Here is a tiny trained network, its code and every weight. The questions are about switching its units off for an input and a target symbol, where a switched-off unit gives its printed mean instead of its output.

import numpy as np


def w(rows, s, z=0):
    codes = np.array(rows[::2]) - 128.0
    scale = np.full(codes.shape[1], s)
    scale[-1] = z or s
    return codes * scale


def norm(h):
    return h / np.sqrt((h * h).mean(-1, keepdims=True) + 1e-5)


def f(y):
    return np.maximum(y, 0)


def softmax(a):
    e = np.exp(a - a.max(-1, keepdims=True))
    return e / e.sum(-1, keepdims=True)


def log_softmax(a):
    a = a - a.max(-1, keepdims=True)
    return a - np.log(np.exp(a).sum(-1, keepdims=True))


def net(x, mask):
    ids = ['βγδεηθλμξπστψω'.index(c) for c in x.split()]
    T = len(ids)
    res = E[ids] + P[:T]
    u = 0
    for l in range(3):
        q, k, v = (norm(res) @ M[l].T for M in (Q, K, V))
        z = softmax(np.where(np.tri(T) > 0, q @ k.T / 4**0.5, -1e9)) @ v
        res = res + np.where(mask[u], z, O[l][:, -1]) @ O[l][:, :-1]
        u += 1
        y = f(norm(res) @ A[l][:, :-1].T + A[l][:, -1])
        res = res + np.where(mask[u : u + 8], y, B[l][:, -1]) @ B[l][:, :-1]
        u += 8
    return log_softmax(norm(res)[-1] @ U[:, :-1].T + U[:, -1])


Q, K, V, O, A, B = {}, {}, {}, {}, {}, {}
E = w([
[177,144,196,67,137,113],'β',
[129,136,102,64,128,62],'γ',
[118,30,128,29,63,135],'δ',
[96,156,174,108,152,188],'ε',
[182,191,131,115,120,5],'η',
[33,135,106,123,116,109],'θ',
[30,168,207,166,150,129],'λ',
[205,154,153,132,69,116],'μ',
[75,103,56,123,136,97],'ξ',
[123,162,129,81,176,50],'π',
[180,102,65,152,151,9],'σ',
[99,138,156,47,94,146],'τ',
[187,112,111,184,129,126],'ψ',
[149,164,167,155,133,96],'ω',
],0.012)
P = w([
[67,87,58,227,21,181],'0',
[35,124,199,150,197,126],'1',
[172,84,164,74,112,78],'2',
[107,251,120,103,111,222],'3',
[25,126,201,162,191,131],'4',
[170,84,168,79,116,76],'5',
[110,254,116,95,108,223],'6',
[17,130,207,174,184,134],'7',
[171,84,170,83,118,76],'8',
[105,254,120,102,98,220],'9',
[8,130,201,189,176,140],'10',
[170,83,170,88,119,74],'11',
[103,251,113,101,94,220],'12',
],0.0047)
Q[0] = w([
[80,147,152,164,233,95],'L0H1',
[88,6,140,163,201,240],'L0H1',
[205,71,173,217,197,202],'L0H1',
[53,223,254,174,141,221],'L0H1',
],0.0053)
K[0] = w([
[16,189,84,91,172,126],'L0H1',
[63,98,17,2,126,249],'L0H1',
[201,63,19,108,5,226],'L0H1',
[91,240,200,90,196,197],'L0H1',
],0.0043)
V[0] = w([
[135,144,54,138,108,138],'L0H1',
[113,142,174,135,123,89],'L0H1',
[174,122,116,54,189,201],'L0H1',
[77,162,254,93,101,87],'L0H1',
],0.0042)
O[0] = w([
[109,238,109,5,42,40,86],'L0H1',
[124,1,150,209,139,164,186],'L0H1',
[120,115,104,140,111,103,63],'L0H1',
[123,171,124,79,121,76,254],'L0H1',
],0.0044,0.0041)
A[0] = w([
[107,143,58,173,67,255,252],'L0N1',
[138,155,109,73,156,38,80],'L0N2',
[135,112,189,48,193,174,114],'L0N3',
[127,32,100,137,106,189,90],'L0N4',
[142,184,147,212,161,156,147],'L0N5',
[130,156,221,140,81,133,136],'L0N6',
[106,124,229,32,100,126,51],'L0N7',
[67,33,134,78,158,110,192],'L0N8',
],0.0068,0.0023)
B[0] = w([
[209,164,157,82,178,95,196],'L0N1',
[168,148,154,138,179,140,235],'L0N2',
[80,117,118,112,134,145,219],'L0N3',
[161,175,139,214,115,138,147],'L0N4',
[185,129,1,126,135,146,209],'L0N5',
[128,80,141,111,167,144,246],'L0N6',
[106,91,68,116,124,162,255],'L0N7',
[141,172,79,94,172,142,245],'L0N8',
],0.0087,0.0041)
Q[1] = w([
[161,124,114,60,225,106],'L1H1',
[81,254,167,97,78,125],'L1H1',
[161,190,171,117,134,138],'L1H1',
[141,147,139,56,168,195],'L1H1',
],0.0082)
K[1] = w([
[108,97,133,101,176,66],'L1H1',
[87,156,204,154,50,131],'L1H1',
[89,148,215,112,131,84],'L1H1',
[2,85,146,75,136,130],'L1H1',
],0.0083)
V[1] = w([
[103,158,63,254,191,132],'L1H1',
[138,57,93,123,128,119],'L1H1',
[10,69,178,129,169,35],'L1H1',
[179,103,93,112,133,146],'L1H1',
],0.0035)
O[1] = w([
[111,162,148,125,94,134,250],'L1H1',
[124,185,159,46,2,57,147],'L1H1',
[74,184,111,165,63,148,210],'L1H1',
[50,234,127,119,121,200,181],'L1H1',
],0.0047,0.0012)
A[1] = w([
[38,139,122,135,81,47,192],'L1N1',
[90,172,145,55,111,191,119],'L1N2',
[158,83,216,162,76,94,154],'L1N3',
[45,106,156,162,138,120,166],'L1N4',
[129,66,144,63,107,110,167],'L1N5',
[63,141,148,89,177,193,254],'L1N6',
[164,208,154,143,254,58,168],'L1N7',
[85,106,126,103,165,152,172],'L1N8',
],0.0079,0.0023)
B[1] = w([
[253,23,239,104,119,29,142],'L1N1',
[173,182,177,219,171,140,184],'L1N2',
[6,10,50,169,146,84,139],'L1N3',
[214,53,151,40,132,54,154],'L1N4',
[153,20,180,232,121,66,151],'L1N5',
[190,208,96,154,81,73,229],'L1N6',
[48,143,132,122,108,222,254],'L1N7',
[162,170,148,130,48,118,185],'L1N8',
],0.0047,0.0099)
Q[2] = w([
[46,70,28,84,63,155],'L2H1',
[112,210,129,186,74,138],'L2H1',
[116,117,147,72,58,70],'L2H1',
[110,68,175,57,158,3],'L2H1',
],0.0074)
K[2] = w([
[111,139,99,101,2,149],'L2H1',
[91,115,55,217,179,83],'L2H1',
[192,106,113,72,103,94],'L2H1',
[142,187,215,98,65,35],'L2H1',
],0.0072)
V[2] = w([
[48,104,47,162,91,208],'L2H1',
[147,156,148,89,240,19],'L2H1',
[119,153,10,252,119,128],'L2H1',
[76,199,98,94,113,161],'L2H1',
],0.0033)
O[2] = w([
[101,208,1,99,185,158,72],'L2H1',
[120,129,79,69,131,76,253],'L2H1',
[190,79,115,125,174,15,191],'L2H1',
[63,83,164,157,75,160,229],'L2H1',
],0.0054,0.0017)
A[2] = w([
[26,174,187,120,91,59,6],'L2N1',
[188,48,145,157,134,47,44],'L2N2',
[116,135,20,154,140,164,234],'L2N3',
[60,141,78,169,192,166,160],'L2N4',
[135,67,156,76,189,104,93],'L2N5',
[66,197,161,58,195,125,190],'L2N6',
[228,147,149,111,142,254,4],'L2N7',
[157,122,214,214,185,173,206],'L2N8',
],0.0066,0.0022)
B[2] = w([
[98,89,167,254,112,131,170],'L2N1',
[22,177,129,75,102,141,177],'L2N2',
[143,176,193,189,118,145,224],'L2N3',
[105,74,132,30,104,74,205],'L2N4',
[204,210,130,231,230,222,157],'L2N5',
[168,46,115,170,94,110,255],'L2N6',
[24,108,149,150,169,68,201],'L2N7',
[163,147,48,101,84,196,182],'L2N8',
],0.0064,0.006)
U = w([
[189,138,207,93,142,174,164],'β',
[253,114,78,158,185,110,143],'γ',
[170,89,105,65,34,142,158],'δ',
[25,128,177,140,175,79,17],'ε',
[147,102,185,226,150,153,65],'η',
[191,126,78,133,104,27,167],'θ',
[127,162,209,78,77,77,149],'λ',
[111,46,127,137,105,124,213],'μ',
[112,148,43,73,108,96,189],'ξ',
[136,66,116,80,202,81,237],'π',
[85,166,96,182,233,118,74],'σ',
[51,149,150,112,89,179,98],'τ',
[167,150,70,188,51,165,4],'ψ',
[154,83,114,128,173,215,184],'ω',
],0.014,0.0039)

Each question gives the input, a string of symbols that net reads in full, and the target symbol t.
The units are the heads (4 rows each of Q, K, V and O) and the neurons (one row each of A and B). Each row of codes is followed by its name. A weight is (code - 128) times the scale printed after its matrix; where a second scale follows, it is the last column's (O, A, B and U).
mask holds one flag per unit, layer by layer, with each layer's heads first. A switched-off unit (its flag False) gives its mean, the last column of its rows in O or B, instead of its output. The means were averaged over made-up inputs and are rounded, as every weight is.
A unit's drop is (log p(t) with every unit on - log p(t) with that unit switched off) / (log p(t) with every unit on - log p(t) with every unit switched off).
The circuit of an input: a set's keep is (log p(t) with only the set's units on - log p(t) with every unit switched off) / (log p(t) with every unit on - log p(t) with every unit switched off). Starting from the 12 units with the biggest drops (on a tie, the unit counted first), units are removed one at a time, each time the one whose removal leaves the highest keep (on an exact tie, the one counted first), for as long as the keep stays at least 0.8.
units of the circuit, in order: the units of the circuit, biggest drop first
k most important neurons: the k neurons with the biggest drops, biggest first
k most important neurons of layer l: the k neurons of layer l with the biggest drops, biggest first
input λ λ λ η, target ψ: 2 most important neurons => [L1N7; L2N6]
input λ η ξ τ, target λ: 3 most important neurons of layer 1 => [L1N6; L1N8; L1N7]
input λ η θ δ ψ ω ω η θ λ σ, target π: 4 most important neurons of layer 1 => [L1N7; L1N6; L1N2; L1N8]
input η λ π λ θ ω β γ λ, target λ: units of the circuit, in order => [L1N4; L0N2; L1N6]
input γ ψ ε μ, target γ: units of the circuit, in order => [L2H1]
input θ γ ω ω ω η ω ω λ ξ ω η δ, target σ: 3 most important neurons => [L0N4; L1N2; L2N7]
input ψ ε η τ τ, target δ: 4 most important neurons => [L0N7; L0N3; L1N7; L1N6]
input π ω λ μ, target σ: 2 most important neurons of layer 2 => [L2N7; L2N6]
input ε λ θ λ γ θ γ η ε ω ω, target τ: units of the circuit, in order => [L1N7; L1N2]
input ω λ λ π, target τ: units of the circuit, in order => [L1N7; L0N8]
input θ η μ η η, target μ: units of the circuit, in order => [L1N7; L2N6; L1N6; L1N2]
input β ω π τ, target σ: units of the circuit, in order => [L1N2; L2N7; L1N7]
input λ β ω ε η π ω λ η θ ω η γ, target σ: units of the circuit, in order => [L0N2; L2N7; L0H1]
input ξ ε λ μ σ, target π: units of the circuit, in order => [L2N4; L1N7; L1N6]
input ω δ θ μ, target β: units of the circuit, in order => [L0N1; L1N6]
input ω δ τ, target τ: 3 most important neurons => [L0N7; L0N3; L0N1]
input η λ ε μ τ τ μ τ η λ λ, target η: units of the circuit, in order => [L2N1; L1N4; L1N1; L2N8]
input σ τ λ η σ ψ ξ π η π ω λ ω, target σ: units of the circuit, in order => [L0N5; L2N7; L1N6; L2N6]
input ξ θ τ ω, target σ: 2 most important neurons of layer 0 => [L0N5; L0N6]
input ψ δ τ θ λ β ε ω ξ η, target σ: most important neuron of layer 0 => [L0N2]
input η μ τ, target τ: 4 most important neurons of layer 0 => [L0N7; L0N3; L0N5; L0N1]
input π λ η λ ε, target σ: units of the circuit, in order => [L2N7; L1N6; L0N5]
input λ δ ω λ λ μ, target μ: 2 most important neurons => [L1N3; L2N2]
input λ ε ε ε ψ ξ λ σ δ η σ ε, target ε: 3 most important neurons => [L0N7; L2N7; L0N3]
input τ ε λ ε τ ξ γ π γ μ ψ, target γ: 3 most important neurons => [L0N5; L1N7; L2N2]
